Here is a tiny trained network, its code and every weight. The questions are about switching its units off for an input and a class, where a switched-off unit gives its printed mean instead of its output.

import numpy as np


def w(rows, s, z=0):
    codes = np.array(rows[::2]) - 128.0
    scale = np.full(codes.shape[1], s)
    scale[-1] = z or s
    return codes * scale


def f(y):
    return y / 2 * (1 + np.tanh(0.7978845608 * (y + 0.044715 * y**3)))


def log_softmax(a):
    a = a - a.max(-1, keepdims=True)
    return a - np.log(np.exp(a).sum(-1, keepdims=True))


def net(x, mask):
    res = np.array(x, float).reshape(1, 3) / 4 @ E
    y = f(res @ A[0][:, :-1].T + A[0][:, -1])
    res = res + np.where(mask, y, B[0][:, -1]) @ B[0][:, :-1]
    return log_softmax(res[-1] @ U[:, :-1].T + U[:, -1])


A, B = {}, {}
E = w([
[100,150,219,105,168,102,242,67,169,164,89],'x0',
[58,225,183,175,115,150,46,123,133,86,122],'x1',
[22,9,179,157,144,205,66,212,22,174,178],'x2',
],0.011)
A[0] = w([
[145,76,98,120,128,117,139,135,119,135,131,41],'neuron 1',
[199,104,41,131,119,134,45,143,132,119,134,170],'neuron 2',
[54,115,135,137,122,144,3,148,101,122,137,75],'neuron 3',
[61,34,163,131,138,148,138,144,103,144,135,31],'neuron 4',
[74,228,181,144,129,136,76,121,151,115,119,88],'neuron 5',
[175,144,125,124,131,127,196,117,142,129,125,117],'neuron 6',
[169,185,100,127,119,112,108,120,146,115,123,4],'neuron 7',
],0.019,0.012)
B[0] = w([
[104,126,163,142,132,163,121,128,151,123,127,149],'neuron 1',
[119,137,113,119,123,110,128,124,25,128,129,219],'neuron 2',
[133,117,164,137,138,155,139,125,255,132,122,254],'neuron 3',
[130,149,95,118,119,100,125,122,5,120,128,232],'neuron 4',
[125,123,102,117,123,112,129,131,25,130,133,231],'neuron 5',
[164,144,115,140,127,108,115,135,160,120,127,206],'neuron 6',
[88,92,159,126,137,161,137,134,97,147,134,173],'neuron 7',
],0.021,0.024)
U = w([
[121,135,76,96,108,89,128,131,107,128,130,118],'0',
[65,108,137,112,126,138,122,135,100,140,134,210],'1',
[158,119,149,151,148,148,127,144,254,123,97,2],'2',
],0.016,0.002)

Each question gives the input, the list of numbers given to net, and the class t.
The units are the neurons (one row each of A and B). Each row of codes is followed by its name. A weight is (code - 128) times the scale printed after its matrix; where a second scale follows, it is the last column's (A, B and U).
mask holds one flag per neuron, in row order. A switched-off neuron (its flag False) gives its mean, the last column of its row in B, instead of its output. The means were averaged over made-up inputs and are rounded, as every weight is.
A unit's drop is (log p(t) with every unit on - log p(t) with that unit switched off) / (log p(t) with every unit on - log p(t) with every unit switched off).
The circuit of an input: a set's keep is (log p(t) with only the set's units on - log p(t) with every unit switched off) / (log p(t) with every unit on - log p(t) with every unit switched off). Starting from all 7 units, units are removed one at a time, each time the one whose removal leaves the highest keep (on an exact tie, the one counted first), for as long as the keep stays at least 0.8.
units of the circuit, in order: the units of the circuit, biggest drop first
k most important neurons: the k neurons with the biggest drops, biggest first
drop when u is switched off: that unit's drop, to one decimal
input [0,5,8], class 2: units of the circuit, in order => neuron 3
input [-6,2,5], class 2: 2 most important neurons => neuron 3; neuron 5
input [-1,5,-5], class 1: 3 most important neurons => neuron 7; neuron 4; neuron 6
input [6,-7,5], class 0: 3 most important neurons => neuron 4; neuron 3; neuron 7
input [7,0,-5], class 2: 2 most important neurons => neuron 4; neuron 2
input [-2,2,-5], class 1: 2 most important neurons => neuron 7; neuron 4
input [-6,2,-1], class 1: 3 most important neurons => neuron 2; neuron 4; neuron 6
input [0,2,-8], class 1: 2 most important neurons => neuron 7; neuron 4
input [-5,-8,1], class 1: 4 most important neurons => neuron 1; neuron 6; neuron 4; neuron 5
input [-6,2,-6], class 1: 3 most important neurons => neuron 7; neuron 4; neuron 6
input [-1,3,-5], class 1: 2 most important neurons => neuron 7; neuron 4
input [2,-2,6], class 0: drop when neuron 4 is switched off => 2.6
input [7,5,-1], class 0: drop when neuron 3 is switched off => 0.3
input [-4,2,-1], class 1: drop when neuron 5 is switched off => 0.2
input [-2,-6,2], class 1: units of the circuit, in order => neuron 1
